Here is a tiny trained network, its code and every weight. The questions are about switching its units off for an input and a class, where a switched-off unit gives its printed mean instead of its output.

import numpy as np


def w(rows, s, z=0):
    codes = np.array(rows[::2]) - 128.0
    scale = np.full(codes.shape[1], s)
    scale[-1] = z or s
    return codes * scale


def f(y):
    return np.maximum(y, 0)


def log_softmax(a):
    a = a - a.max(-1, keepdims=True)
    return a - np.log(np.exp(a).sum(-1, keepdims=True))


def net(x, mask):
    res = np.array(x, float).reshape(1, 6) / 4 @ E
    y = f(res @ A[0][:, :-1].T + A[0][:, -1])
    res = res + np.where(mask, y, B[0][:, -1]) @ B[0][:, :-1]
    return log_softmax(res[-1] @ U[:, :-1].T + U[:, -1])


A, B = {}, {}
E = w([
[52,138,106,168,152,121,138],'x0',
[221,114,128,94,126,77,225],'x1',
[142,41,77,182,100,162,162],'x2',
[215,118,85,112,179,188,144],'x3',
[120,43,113,93,132,19,151],'x4',
[141,102,254,118,190,134,243],'x5',
],0.0095)
A[0] = w([
[86,178,178,160,254,188,147,231],'N0',
[50,44,145,180,36,81,124,184],'N1',
[112,154,85,86,101,154,27,169],'N2',
[134,97,159,44,223,80,125,253],'N3',
[159,55,107,74,63,35,120,164],'N4',
[79,181,126,141,23,75,126,177],'N5',
],0.0094,0.0049)
B[0] = w([
[69,35,132,236,90,103,252,251],'N0',
[128,117,192,162,229,232,98,252],'N1',
[44,133,96,121,97,180,148,236],'N2',
[134,94,95,191,156,15,177,254],'N3',
[131,127,136,222,191,224,140,252],'N4',
[117,149,193,185,175,172,93,221],'N5',
],0.011,0.0098)
U = w([
[104,160,144,130,126,16,171,151],'0',
[125,203,178,148,146,178,30,113],'1',
[195,88,161,169,174,178,211,252],'2',
[251,162,170,154,94,28,99,26],'3',
[154,48,69,110,144,143,117,43],'4',
[116,111,98,125,52,197,125,38],'5',
],0.011,0.0029)

Each question gives the input, the list of numbers given to net, and the class t.
The units are the neurons (one row each of A and B). Each row of codes is followed by its name. A weight is (code - 128) times the scale printed after its matrix; where a second scale follows, it is the last column's (A, B and U).
mask holds one flag per neuron, in row order. A switched-off neuron (its flag False) gives its mean, the last column of its row in B, instead of its output. The means were averaged over made-up inputs and are rounded, as every weight is.
A unit's drop is (log p(t) with every unit on - log p(t) with that unit switched off) / (log p(t) with every unit on - log p(t) with every unit switched off).
The circuit of an input: a set's keep is (log p(t) with only the set's units on - log p(t) with every unit switched off) / (log p(t) with every unit on - log p(t) with every unit switched off). Starting from all 6 units, units are removed one at a time, each time the one whose removal leaves the highest keep (on an exact tie, the one counted first), for as long as the keep stays at least 0.8.
units of the circuit, in order: the units of the circuit, biggest drop first
most important unit: the unit with the biggest drop
top k neurons: the k neurons with the biggest drops, biggest first
drop of u: that unit's drop, to one decimal
input [4,4,-8,-6,5,-1], class 2: units of the circuit, in order : [N4]
input [-3,3,1,6,1,-8], class 5: units of the circuit, in order : [N2 N3]
input [-1,-4,8,-3,-8,-6], class 1: top 3 neurons : [N0 N5 N1]
input [4,3,2,-1,-5,-6], class 1: top 2 neurons : [N0 N5]
input [0,-1,6,-4,-1,-3], class 1: units of the circuit, in order : [N0 N3]
input [0,0,2,-4,-5,-1], class 1: units of the circuit, in order : [N3 N0]
input [-8,-5,-4,-7,-7,2], class 5: top 2 neurons : [N0 N1]
input [6,-2,3,2,-6,-7], class 5: top 2 neurons : [N2 N1]
input [1,-1,1,-7,-4,1], class 1: units of the circuit, in order : [N3 N5]
input [2,5,-5,0,4,7], class 0: units of the circuit, in order : [N3 N1]
input [-7,7,0,-8,-5,2], class 3: top 3 neurons : [N1 N0 N2]
input [0,0,0,0,-2,-3], class 1: top 2 neurons : [N0 N3]
input [0,-3,-3,1,4,-8], class 1: top 2 neurons : [N0 N5]
input [-7,-6,7,3,4,-5], class 5: most important unit : N2
input [1,5,5,3,0,-8], class 4: top 2 neurons : [N0 N1]
input [8,-8,-1,-7,-3,2], class 2: drop of N0 : 4.2
input [-1,-4,5,-6,1,0], class 1: drop of N0 : 0.2
input [7,-8,-5,-6,-3,2], class 2: drop of N0 : 2.8
